Each row is followed by its class number. Each block has new classes, again numbered from 0 up, in any order.
[  0   2   4  -2  -1  -3   1   3   6  -6  -6  -1   0   3   0   0   0   3
   9  -1 -15  -2  -1   1   0  -3   6  -6  13   4  -1   1   1  -2  -1   2
  -2  -1  -4   6  -1] : 1
[ -1  -3   0  -6   4   1  -3   1   4   0  -2   1   2  -7  -1   0   1  -7
  -3   3   5   1  -3  -6   1   1  -1 -11   0  -4   2  -3   1  -2  -1   0
  -2   2  -1   1  -2] : 1
[-1  5 -4 -5  5  2  1 -4 -4  5  7  1  1 -5 -2 -1  1  0 -6 -2  0 -1 -1 -1
 -2 -1 -3  0 -8 -5  1 -2 -3  2 -1 -3  3 -1  1 -2  0] : 0
[ 5 -5  2  5 -1 -4 -1  2  6 -3 -6  1  1  4  2 -1  2  2  7  5  0 -1  3  1
  2  5  5 -8 14  3  1 -7  6 -2  0  1 -6  3 -2  2 -6] : 1
[-3 -6  2  3  2  0 -2  0  2  1 -2  1 -1  1  4  1  2 -3  0  6 -3 -2  1 -3
 -5  1 -3 -9  4  3 -2 -3  3 -4  1 -1 -9  3 -1 -2  0] : 0
[-1  2  0  0 -4 -4  2  0  4  3 -2 -2  1  4  1 -1 -1  4  9 -1 -1  2 -2  0
 -1  3  3 -8  9  1 -1  5  1  1 -7 -4 -2  4 -1  5  4] : 1
[  3  -2   2  -1  -6   6  -8  10   2  -9  -5   0  -4   5  -4   6  -2  -6
   2  -1  -3   4   6   5   1  -5   2  10 -10   5   0   3   0  -3   0   4
  12  -1   4   2   0] : 0
[  7   0  -1   1   3  -4  -1  -5   6   3  -1  -1   2   1   0  -4  -3   0
   5   3  -1   0  -3  -6   0   1   2 -18   9  -6  -8  -3   2   2   0   0
  -8  -4  -1   1   0] : 1
[ 5 -1  0 -3  5  1 -3 -3  3  0  0  1 -1 -6 -1  0  1 -2  0  0  0 -2 -1 -3
  3 -1 -3 -8 -8 -5  1  0 -3 -2 -2  2 -2  0 -1  2 -1] : 0
[ -1  -1   2   1  -3  -1  -3 -10   4   1   1  -2   0   4   0  -2  -2   1
  10   1   1  -2  -7  -2   1  -5   5  -5   4  -4   3   1   2   3   1   4
   2   2  -4   5   0] : 1
[  2  -6  -2   0   2  -2   0  -2  -5   6  -4   2  -2   2   0   2   2   5
  -5  -2   3   4   2   0   4   1  -5   8 -14   4   5   3  -3  -1   0   2
  -9   1   0  -2  -7] : 0
[-1 -2  2  3 -4 -1 -2  5  3 -2 -6 -2 -3  7 -5 -1 -4  2  9  3 -1  0  1  0
 -3 -2  7 -1  5  2 -3  2  1  2  0  1  7  1 -3  1  1] : 1
[ -1   3   1  -3  11   4   3  -1  -2  -2  -3   2  -1  -8  -1   6   2   0
 -10  -1   3  -1  -2   5   0   4  -7   6 -11   3   0   1  -2  -4   1   3
  -3   0   1  -1  -5] : 0
[ 1  1  1 -3  6  3  0 -3  0  0  0  0  3 -6  1  0 -1  2  2 -3 -1  0  0 -1
  1  1 -1 -6  6 -4  0 -4  0 -2 -1 -1 -4  4  0  1  0] : 1
[  1  -1   4   3   0  -6   1  -1   6  -3  -3   0   3   3   4  -2  -1   5
  12  -1  -1  -1   1   0   1   2   5  -6  19   4  -1  -1   2  -5  -1   0
 -10   3  -4   3  -2] : 1
[ 0  5  2  1  1 -6  3  4  5 -3  0  3  2  2  2 -2 -1  3 12  2  0 -2 -3  0
  0  2  6 -7 21 -1 -1  0  3  0 16 -1  1  1  2  2  3] : 1
[-3 -7  0  4  2 -7  2 -3  2  3 -9  1  1  5  0 -2 -1  6  7  3  4 -1 -3 -3
 -1  2  0 -4  7 -3  0  0  3  2  0 -3 -8  5 -3  0 -5] : 1
[ 2  0  0 -4  3  3 -2 -1 -1  0  2 -1 -2 -2 -3  3  0  1  0 -2  1  0  3  3
  7 -2 -1  4 -7 -1  1  1 -1  0  0  2  4  1  2  3  2] : 0
[  3  -3   1  10 -13 -10  -4  11   6  -2 -11   0   2  12  -1  -4  -1   2
  18   3  -2  -1  -6   6  -2   0   6  -6  23   7  -3   4   2   4   2  -6
   5  -1  -1  -1   2] : 1
[-1 -3  5  2 -8  3 -5  9  1 -5 -7 -1 -6  5 -3  4 -3 -5  1  0 -2  1  5  3
  0 -2  1  8 -6  6  0  3  1 -2  0 -1  7 -1  0  1 -2] : 0
[  0   3   0  -2   0   2   2   5   4  -2   1   1  -1   4   0  -4   2   2
   9   0   0   0   1   1  -1  -1   5  -3   2  -2   2   1   1   1  -2   2
 -11  -1  -2   4  -1] : 0
[  0  -1  -1  -3  10  -2  -3  -5   2   4   0  -3   1  -3  -3  -2   0   1
  -1   3   3  -3  -2 -12   5   1  -3  -9  -8  -9   2  -3   3  -1   1  -1
  -7   3  -4   1  -7] : 0
[  1  -2   2  -3   0  -1  -5   1   3  -2  -2   1  -1   5  -2  -2  -6   2
  16   4  -1   0  -1   0   3   0   6 -13  13  -2  -1  -2   1  -1   0  -1
   0   1  -4   6  -1] : 1
[ 0 -4  1  1  0  2 -3  2 -2  0 -3  0 -2 -1 -3  3  0 -5 -8  3 -1  0  2  0
  0  0 -3  2 -7  1  1  1  2 -3  1  1  3 -1 -1 -6 -7] : 0
[ 2  3  4 -3  0  2 -2 -1 -2 -2  3 -4  1 -3 -2  0 -2  3  9 -1  1  1  1  2
  3 -4 -5 -8  5 -2 -3  0  1  1 -1  3  2  1 -2  6  3] : 0
[  0  -4   4   1 -10  -4   2   9  -1  -4  -3   1   0   6   5  -3   0   3
  16   1  -1   0  -1   1  -1   0   6   0  12   3  -1   5   0   3   3   1
   7   1  -1   4   4] : 1
[-1  3  3  2 13  1  3  1  3 -4  1  4  0 -6 -2  0  2 -4 -3  2  0 -2  4 -2
  0  3  2 -5 -2 -4  0 -6  3 -3  4 -2  6 -2 -2 -1 -1] : 0
[  3   4  10   0  -8   1  -3   9   6 -11   3   3   0  -5   1   2   1  -3
  13   1  -2   1   3   6  -3   1   9  -1  16   4  -4   0   4  -3   3   0
   8  -2  -2   6   4] : 0
[ 1 -1  0  3 -2 -9  3  2  8 -2 -4 -2  3  1  1 -3 -2  4  9  2  1 -2 -7 -1
 -3 15  3 -4 17 -1 -2  2  2  1 -1 -3 -1  5  0  1  0] : 1
[ 1  0  4  3 -1 -1  0  2  2  3 -9  3  2  3 -1  0  2  2  4  0  1  1  0  1
  0  3  2  1  8  2 -2  2 -3  0  1  0 -3  2  0  3  6] : 1
[ 1  3  2  0 -2  4  1  2  0 -3  1  0 -2  3 -1 -2 -1  0  8  2 -2  2  0  0
 -2 -1  7  3  2  0 -1  2  2  1  0  1  2  2 -1  4  0] : 0
[ 0  3  0 -2  4  3 -3  3 -1 -7  3  0  2 -3  0  3  0 -5 -5 -3  0  0  2  4
 -2 -4  1  2 -7  0  0  7 -1 -4 -4  1  3 -2  1  3 -4] : 0
[-1 -4  0  4  0 -2 -1  1  2 -2 -6  2  0 -1  0  2  0 -2 -4 -2  2 15  3 -1
  2  1  0 -4  0  2 -1 -1  3 -6  1 -2 -6  1 -2 -4 -4] : 0
[ 1 -4  2 -4 -4  0 -4  3  0  2 -4  0 -5  3 -3  5 -1 -3  5  0 -1  3  0 -1
  0 -6  2 -3 -7  1  1 -3 -3  2  2  2  1  0 -1  1  0] : 0
[  2  -1   3   2  -2  -5   3  -3   4   3  -7   0   2   1   5  -2  -4   2
   7   0  -1  -3  -1  -4   2  -1   1  -6   9   1  -1  -2   4   1  -3   2
 -14   4  -2   3  -5] : 1
[ 1  3  2  1  6 -8  4  1  3 -3 -1  5  3  1  1 -2  0  1 10  2  1 -3  0 -1
  0  2 -2 -7 18  1 -1  0  1 -2  0 -1 -3  3 -2  2  1] : 1
[-2  1  1 -4  1  6  0  3  0 -1  3 -1 -2 -1 -4  1  0 -3  0  1  1  6  0  0
  0 -3 -1 -1 -6 -3 -1  1  0  1  0  2  4 -2  1  1 -2] : 0
[  1   1   1  -3   9  -5   1  -3   5   0  -3   0   4  -4   2   1   0   3
   4   0   4  -2  -1  -2   3   3  -1  -7   6  -2   6  -2   2   0   1   1
 -10   2  -3   2  -6] : 1

A new block, with new classes numbered from 0.
[ -9  -2  -2  -1   0   0   0   5   0  -9   0  -2   3  -1   0 -11  -6   1
   1   1   3   5  -2   3   2  -3   0   1   0   4  -1  -1  -2   3   2   3
   1   0   2   6  -3] : 0
[ 3 -1 -1 -3  0  5  0  3 -5  7  0  2  0  0 -2  0  0  1 17  1 -6  5 -2 -1
  6 -6 -1  2  1 -2 -1 -2  1  1  2  1  7  0 -4 -8 -3] : 1
[ 3  3  2  2 -1 -2 -2 -4  0 -8  2 -1  3  1  0 -5 -8 -1  1  3  1  4 -1 -1
  5 -4  0  4  0  2 -1  0 -1 -1  0  0  4  0  8 -3 -1] : 0
[-4 -2  1  0  1  0 -3  1  1 -4  0  0  3  0  0 -5 -6  1  0  3  3  2 -1  1
  3 -3 -1  1  1  1  0 -1  0  1  0  2  2  0  1  1 -1] : 0
[-12 -10  -2  -7   1   7  -1   6  -2  13  -5  -6   1  -1  -1   7   1   1
  16   2  -8   6  -4   2   2  -3  -3  -1  -1  -2   1  -4   1   8   1   4
  -3   1  -6  -7  -3] : 1
[-9 -6 -1  2  0  2  1 -2  5 -3  1 -1  3 -3  2 -9 -4  3 -3  3  7  6 -2  1
  6 -6  0 -2  1  1  1 -3 -3 -1 -2  5  3  2 -2  2 -2] : 0
[-2 -7 -2 -1  0  3  1  0  2  6 -1  0  1 -5  0 -6  2  3  7  3  1  7 -1  1
  8 -5 -1  1 -1 -2  0 -3  0  1  1  4 -3 -1 -6 -3 -1] : 1
[-2 -2 -1 -2  1  5 -1 -3  1  5 -1 -1  0 -1  0  7  0 -3  6  1 -4  1 -1  0
 -2  0 -2 -1  1  0  0 -1  1  5 -3  1  0  0 -4 -6  0] : 1
[-10  -7  -2  -1  -1  -3   3   4   0   6  -3   1   0  -4  -1  -8   3   3
   1  -1   7   3  -3   2   2  -2   0  -4   1   0  -1  -3   0   1   0   4
  -5   1 -13   5   0] : 1
[ -7   0   1   2  -1  -1  -2  -2   4 -11   1  -1   4   0   1 -11  -8   1
  -6   2   8   5  -1   1   3  -4   1   1   0   5   1   0  -2   6  -1   3
   5  -2   4   4  -1] : 0
[-12  -6   0   1  -1   2   1  -1   1  -7   2   0   2  -3   0  -7  -4   1
   2   2   2   6  -1   2   5  -2   1   0   1   3   0  -3   1   2   0   3
   1   0   7   0  -1] : 0

Next block: new classes, numbered from 0 again.
[  1  -3   4  -4  -4  -1   2  -4  -3   4   9   1   1  -2 -11   2  -8   2
 -13   0   5   3  -3  -3  19  -1  -2  -7  -3   4  -1   8  -1  -1   4  -4
   0   2   3  -1  10] : 1
[ -2  -5   3   3  -4  -2  -2  -3   0  -1   7   3   1   1   3   0 -10   5
  -8  -1   2   1  -2  -1   7   1  -3 -13  -7  -2   2   1  -2   1   2   1
   2   3  -3   3   5] : 0
[ 0 -5  4 -2 -5  1 -1 -2 -1 -2  4  5 -1 11 -4 -4 -7  6 -9 -3 -7  2 -4 -4
  2 -1  3 -6 -1 -5  0  4 -4  0  2 -2  1  5  2  6  4] : 0
[  7   1   8   7  -9   0   3  -5   0  -7  -2  12 -12   3  -7  -2  -2   4
  -5  -3  -1   4  -4  -2   2   2  -8  -2  -5   1  -2  -1  -5   2   4   2
   1   1  -5   8   5] : 1
[-3 -2  2 -2 -6 -3  2 -1  7  5  6 -2  0  5  6 -3 -6  2 -9 -1  4  1 -2  2
  8  1  0 -3  1 -1 -1  4  0 -5  1  2 -1  4 -2 -4  1] : 0
[ -3  -4   4  -1   7   0  -1  -3   2  -1   2   6   2   3   0   2  -9   4
  -8  -2   1   1   2  -1   3   6  -5 -12   1   2  -3   1  -5  -1  -1   0
   4   2  -3   5   3] : 0
[  5  -2  10   6  -2  -2  -3  -1   7   0  -2  -3  -2   0  15   8  -8  -6
  -4   0   5   6   1   2  23  -2  -6  -9  -8   9  -3   3  -5   6   3   8
   2   4 -10  16   4] : 1
[-6  5  4  1 -4  1  5  0 -1 -1  6  3 -6  0 -7  5 -1  0  1 -3  3 -1  1 -8
  8 -1 -8 -2  1 10 -2  6 -1 -1  2 -3 -1  0 -2 -3  5] : 1
[ 2  3  5 -7 -1  3 -1 -7 -3  0  5  8 -2  1 -3 -5 -9  2 -8 -4 -2 -1 -1 -2
  1 -2  1 -7 -5 -6 -1 -8 -4  0  3 -2  3  2 -4  5  1] : 1
[ 5  1  0 -4 -6  4  4  0 -1 -4 -1  0 -2  2  3  1  0  2 -3  0 -1  2 -3 -4
  3 -4  5 -1  2 -1  0  0 -4  4  4 -3 -2  2 -3  6  5] : 1
[-3 -5  5 -1 -6 -1  0 -2 -2 -2  5  2  1  0  3  2 -1  9 -7 -1  1  1 -1  0
  8  3 -4 -8  0 -6 -1  2 -2 -3  2  0  2  4 -1  3  4] : 0
[  7   0  -2 -12  -4   3   1  -1  -6  -6   1   7  -8   0   0  -2   4   3
   1   2  -4   8  -8   2  10   4   0  -4  -6  -4  -1  -3  -3   0   4  -5
   9   5 -10   8  -2] : 1
[ -2  -4   8   0  -7   1   1   1   7  -1   4   2   0  -2  -3  -1  -3  10
 -10  -3   3   4  -1  -2  -1   5   0  -3  -2   0  -2   2  -5  -3   1   2
   6   4  -1   3   2] : 0
[-2  3  1 -3 -6  2  1 -4  2 -3  3  3 -7  0  4 -5 -2  4 -7  0 -1 -8 -2  0
  0  5 -5 -4 -2 -1  1 -2 -4 -4  2  1  1  1 -5  4 -3] : 0
